Here is a tiny trained network, its code and every weight. The questions are about switching its units off for an input and a class, where a switched-off unit gives its printed mean instead of its output.

import numpy as np


def w(rows, s, z=0):
    codes = np.array(rows[::2]) - 128.0
    scale = np.full(codes.shape[1], s)
    scale[-1] = z or s
    return codes * scale


def norm(h):
    return h / np.sqrt((h * h).mean(-1, keepdims=True) + 1e-5)


def f(y):
    return np.maximum(y, 0)


def log_softmax(a):
    a = a - a.max(-1, keepdims=True)
    return a - np.log(np.exp(a).sum(-1, keepdims=True))


def net(x, mask):
    res = np.array(x, float).reshape(1, 6) / 4 @ E
    u = 0
    for l in range(3):
        y = f(norm(res) @ A[l][:, :-1].T + A[l][:, -1])
        res = res + np.where(mask[u : u + 10], y, B[l][:, -1]) @ B[l][:, :-1]
        u += 10
    return log_softmax(norm(res)[-1] @ U[:, :-1].T + U[:, -1])


A, B = {}, {}
E = w([
[125,128,128],'x0',
[129,127,130],'x1',
[95,180,254],'x2',
[212,180,149],'x3',
[128,129,128],'x4',
[159,46,159],'x5',
],0.0074)
A[0] = w([
[216,153,121,112],'0.n1',
[90,179,93,10],'0.n2',
[154,180,3,132],'0.n3',
[142,164,171,1],'0.n4',
[137,79,87,210],'0.n5',
[244,120,121,32],'0.n6',
[182,148,73,47],'0.n7',
[197,116,122,63],'0.n8',
[151,151,143,38],'0.n9',
[107,158,182,30],'0.n10',
],0.015,0.0047)
B[0] = w([
[49,148,169,195],'0.n1',
[76,50,96,149],'0.n2',
[57,254,144,254],'0.n3',
[145,102,115,148],'0.n4',
[90,76,43,232],'0.n5',
[4,142,82,193],'0.n6',
[149,196,128,178],'0.n7',
[63,202,58,166],'0.n8',
[163,110,125,135],'0.n9',
[131,95,113,163],'0.n10',
],0.0083,0.0075)
A[1] = w([
[31,197,115,66],'1.n1',
[46,33,177,208],'1.n2',
[164,220,198,41],'1.n3',
[198,71,105,66],'1.n4',
[74,210,189,54],'1.n5',
[227,167,92,117],'1.n6',
[1,166,90,202],'1.n7',
[85,39,237,146],'1.n8',
[224,145,168,24],'1.n9',
[130,41,183,6],'1.n10',
],0.0091,0.0024)
B[1] = w([
[255,158,200,203],'1.n1',
[133,212,191,190],'1.n2',
[157,157,55,150],'1.n3',
[190,95,132,131],'1.n4',
[211,26,91,179],'1.n5',
[58,134,135,128],'1.n6',
[197,164,194,245],'1.n7',
[132,197,235,173],'1.n8',
[233,194,82,132],'1.n9',
[54,106,129,143],'1.n10',
],0.0073,0.012)
A[2] = w([
[106,121,138,94],'2.n1',
[198,130,147,134],'2.n2',
[94,194,113,51],'2.n3',
[107,190,138,77],'2.n4',
[117,229,64,253],'2.n5',
[198,140,154,132],'2.n6',
[160,170,200,117],'2.n7',
[59,66,153,181],'2.n8',
[147,7,58,167],'2.n9',
[76,139,166,109],'2.n10',
],0.015,0.0059)
B[2] = w([
[156,145,163,130],'2.n1',
[169,86,109,162],'2.n2',
[106,172,78,164],'2.n3',
[113,136,48,175],'2.n4',
[89,1,140,250],'2.n5',
[91,102,99,173],'2.n6',
[142,162,71,214],'2.n7',
[33,78,148,150],'2.n8',
[162,51,213,154],'2.n9',
[145,59,144,153],'2.n10',
],0.0088,0.014)
U = w([
[67,106,60,252],'0',
[194,179,190,191],'1',
[98,34,160,97],'2',
[65,165,221,109],'3',
[69,250,84,31],'4',
[190,87,108,80],'5',
],0.022,0.0043)

Each question gives the input, the list of numbers given to net, and the class t.
The units are the neurons (one row each of A and B). Each row of codes is followed by its name. A weight is (code - 128) times the scale printed after its matrix; where a second scale follows, it is the last column's (A, B and U).
mask holds one flag per neuron, layer by layer. A switched-off neuron (its flag False) gives its mean, the last column of its row in B, instead of its output. The means were averaged over made-up inputs and are rounded, as every weight is.
A unit's drop is (log p(t) with every unit on - log p(t) with that unit switched off) / (log p(t) with every unit on - log p(t) with every unit switched off).
The circuit of an input: a set's keep is (log p(t) with only the set's units on - log p(t) with every unit switched off) / (log p(t) with every unit on - log p(t) with every unit switched off). Starting from the 12 units with the biggest drops (on a tie, the unit counted first), units are removed one at a time, each time the one whose removal leaves the highest keep (on an exact tie, the one counted first), for as long as the keep stays at least 0.8.
circuit, biggest first: the units of the circuit, biggest drop first
top k neurons: the k neurons with the biggest drops, biggest first
top k neurons in layer l: the k neurons of layer l with the biggest drops, biggest first
drop when u is switched off: that unit's drop, to one decimal
input [6,8,5,3,-2,2], class 1: circuit, biggest first -> [2.n5, 0.n3]
input [0,5,7,6,5,0], class 5: top 3 neurons in layer 1 -> [1.n3, 1.n7, 1.n1]
input [-7,-2,-2,-6,-3,1], class 2: top neuron -> [0.n5]
input [2,7,-3,2,-8,7], class 0: top 2 neurons -> [0.n6, 1.n5]
input [-7,-3,2,-6,-8,5], class 3: top 3 neurons -> [2.n5, 0.n3, 1.n2]
input [-4,7,-4,5,-6,-3], class 4: top 2 neurons in layer 0 -> [0.n3, 0.n7]
input [3,-3,-8,4,-7,0], class 4: top 2 neurons -> [0.n3, 0.n7]
input [7,-1,8,3,1,1], class 1: top 2 neurons -> [2.n5, 1.n8]
input [-6,-7,-8,-2,8,6], class 2: top 3 neurons -> [2.n9, 2.n7, 2.n4]
input [-8,8,-7,-5,-5,2], class 2: circuit, biggest first -> [2.n9, 2.n7, 0.n8]
input [8,6,6,2,8,0], class 5: top 2 neurons in layer 2 -> [2.n2, 2.n6]
input [4,-6,3,2,4,-3], class 5: top 2 neurons -> [0.n5, 0.n6]
input [6,-8,-6,-4,2,2], class 2: top 2 neurons in layer 1 -> [1.n8, 1.n2]
input [3,-7,-8,2,3,-4], class 4: circuit, biggest first -> [0.n3]
input [4,-3,-4,-4,3,3], class 2: top 2 neurons -> [0.n5, 2.n9]
input [2,-6,0,8,5,8], class 0: top 3 neurons in layer 2 -> [2.n7, 2.n9, 2.n6]
input [-8,-4,4,2,5,1], class 1: top 2 neurons in layer 0 -> [0.n5, 0.n7]
input [-3,-4,-1,5,5,5], class 0: top 2 neurons -> [0.n6, 2.n5]
input [7,0,3,-8,6,3], class 3: top 3 neurons -> [0.n3, 2.n5, 1.n1]
input [4,2,3,3,-1,8], class 1: circuit, biggest first -> [2.n5]
input [-5,7,-2,1,-2,4], class 0: drop when 0.n6 is switched off -> 0.3
input [3,5,8,-2,2,-2], class 1: drop when 2.n5 is switched off -> 0.2
